Below are the code and all the weights of a small trained network. Each question names an input and a class and asks about switching units off, where a switched-off unit gives its printed mean instead of its output.

import numpy as np


def w(rows, s, z=0):
    codes = np.array(rows[::2]) - 128.0
    scale = np.full(codes.shape[1], s)
    scale[-1] = z or s
    return codes * scale


def norm(h):
    return h / np.sqrt((h * h).mean(-1, keepdims=True) + 1e-5)


def f(y):
    return y / 2 * (1 + np.tanh(0.7978845608 * (y + 0.044715 * y**3)))


def log_softmax(a):
    a = a - a.max(-1, keepdims=True)
    return a - np.log(np.exp(a).sum(-1, keepdims=True))


def net(x, mask):
    res = np.array(x, float).reshape(1, 7) / 4 @ E
    u = 0
    for l in range(2):
        y = f(norm(res) @ A[l][:, :-1].T + A[l][:, -1])
        res = res + np.where(mask[u : u + 7], y, B[l][:, -1]) @ B[l][:, :-1]
        u += 7
    return log_softmax(norm(res)[-1] @ U[:, :-1].T + U[:, -1])


A, B = {}, {}
E = w([
[161,106,195,235,133,195],'x0',
[60,88,242,135,129,190],'x1',
[141,32,78,196,255,132],'x2',
[208,59,171,55,77,83],'x3',
[95,128,178,110,192,54],'x4',
[115,36,123,217,58,141],'x5',
[51,69,152,14,100,170],'x6',
],0.0059)
A[0] = w([
[144,158,161,107,205,126,20],'0.n1',
[209,106,62,119,171,124,41],'0.n2',
[131,197,248,147,159,176,76],'0.n3',
[25,153,24,191,127,183,78],'0.n4',
[122,60,159,167,103,178,3],'0.n5',
[132,52,177,179,127,210,42],'0.n6',
[86,82,136,179,158,86,53],'0.n7',
],0.013,0.005)
B[0] = w([
[169,129,178,97,216,85,152],'0.n1',
[249,123,80,51,141,160,191],'0.n2',
[93,173,188,115,71,202,226],'0.n3',
[30,188,34,129,233,120,254],'0.n4',
[210,55,182,127,209,167,174],'0.n5',
[158,78,147,152,139,254,225],'0.n6',
[136,115,179,208,82,23,168],'0.n7',
],0.014,0.006)
A[1] = w([
[107,65,137,203,132,50,74],'1.n1',
[46,15,120,47,82,86,3],'1.n2',
[171,168,76,191,60,129,56],'1.n3',
[115,3,142,184,156,190,79],'1.n4',
[160,181,185,81,180,123,73],'1.n5',
[112,92,106,185,157,171,98],'1.n6',
[195,127,62,116,116,105,82],'1.n7',
],0.017,0.004)
B[1] = w([
[191,208,171,193,126,99,153],'1.n1',
[119,94,66,4,46,52,162],'1.n2',
[90,130,122,188,64,90,154],'1.n3',
[203,184,209,33,155,107,254],'1.n4',
[94,12,121,188,141,95,185],'1.n5',
[146,142,145,40,126,89,200],'1.n6',
[174,96,96,171,129,218,194],'1.n7',
],0.02,0.0087)
U = w([
[226,59,34,145,152,210,149],'0',
[99,135,81,204,20,125,31],'1',
[49,213,41,115,237,109,158],'2',
[74,19,178,156,186,69,130],'3',
[212,146,214,28,197,164,210],'4',
[107,82,85,9,40,65,98],'5',
[28,158,196,136,71,230,131],'6',
[169,211,153,207,142,77,4],'7',
],0.014,0.0031)

Each question gives the input, the list of numbers given to net, and the class t.
The units are the neurons (one row each of A and B). Each row of codes is followed by its name. A weight is (code - 128) times the scale printed after its matrix; where a second scale follows, it is the last column's (A, B and U).
mask holds one flag per neuron, layer by layer. A switched-off neuron (its flag False) gives its mean, the last column of its row in B, instead of its output. The means were averaged over made-up inputs and are rounded, as every weight is.
A unit's drop is (log p(t) with every unit on - log p(t) with that unit switched off) / (log p(t) with every unit on - log p(t) with every unit switched off).
The circuit of an input: a set's keep is (log p(t) with only the set's units on - log p(t) with every unit switched off) / (log p(t) with every unit on - log p(t) with every unit switched off). Starting from the 12 units with the biggest drops (on a tie, the unit counted first), units are removed one at a time, each time the one whose removal leaves the highest keep (on an exact tie, the one counted first), for as long as the keep stays at least 0.8.
units of the circuit, in order: the units of the circuit, biggest drop first
k most important neurons: the k neurons with the biggest drops, biggest first
top k neurons in layer l: the k neurons of layer l with the biggest drops, biggest first
drop when u is switched off: that unit's drop, to one decimal
input [-6,6,3,3,3,4,-4], class 7: units of the circuit, in order => 0.n7, 1.n1
input [-1,-1,-8,0,3,0,-5], class 1: units of the circuit, in order => 1.n4, 1.n3
input [8,8,-5,-1,-6,-5,-7], class 6: units of the circuit, in order => 0.n3
input [2,-4,3,-2,-2,-4,7], class 0: top 2 neurons in layer 1 => 1.n4, 1.n6
input [0,6,2,6,-7,-7,-3], class 3: top 2 neurons in layer 0 => 0.n1, 0.n5
input [7,-1,4,-4,-6,-6,-6], class 2: units of the circuit, in order => 1.n4, 0.n4, 1.n7
input [-3,7,-4,7,-8,-7,-1], class 5: units of the circuit, in order => 0.n6, 1.n4
input [-2,-8,-1,-5,0,2,-6], class 2: top 2 neurons in layer 1 => 1.n5, 1.n3
input [-1,5,-7,-8,3,-7,-7], class 6: units of the circuit, in order => 0.n3, 1.n4
input [-8,-2,5,2,7,4,-4], class 0: 3 most important neurons => 0.n2, 1.n7, 1.n4
input [-7,-8,-1,-6,-2,-8,-8], class 0: 2 most important neurons => 1.n7, 0.n2
input [-6,-4,-5,-4,3,-7,-1], class 3: 3 most important neurons => 1.n5, 0.n4, 0.n2
input [-5,-3,2,-2,-5,2,-6], class 0: 2 most important neurons => 0.n2, 1.n7
input [-1,-2,-4,1,8,7,4], class 5: most important neuron => 1.n2
input [5,-7,-2,2,-6,1,5], class 0: 2 most important neurons => 1.n7, 0.n3
input [-4,-6,3,6,-3,6,4], class 0: 2 most important neurons => 1.n7, 0.n2
input [-3,-5,0,-1,-3,5,7], class 5: 2 most important neurons => 1.n2, 0.n2
input [2,-7,2,-7,8,-6,-4], class 3: 2 most important neurons => 1.n5, 0.n1
input [8,-5,-4,-7,-3,-2,-7], class 2: top 2 neurons in layer 0 => 0.n4, 0.n7
input [1,-5,-7,3,0,8,-6], class 1: units of the circuit, in order => 1.n3
input [2,1,-8,-4,-4,5,-1], class 6: top 2 neurons in layer 1 => 1.n4, 1.n2
input [-7,-1,-4,-5,5,-5,8], class 5: drop when 1.n2 is switched off => 0.2
input [4,-7,-5,0,-4,-2,-8], class 1: drop when 1.n3 is switched off => 0.6
input [-2,1,-6,0,-7,-6,-3], class 1: top 2 neurons in layer 1 => 1.n4, 1.n3
input [-6,-4,8,-4,-8,3,-3], class 2: drop when 0.n4 is switched off => 1.6
input [7,6,-1,-6,-5,-8,2], class 6: 2 most important neurons => 0.n3, 1.n4
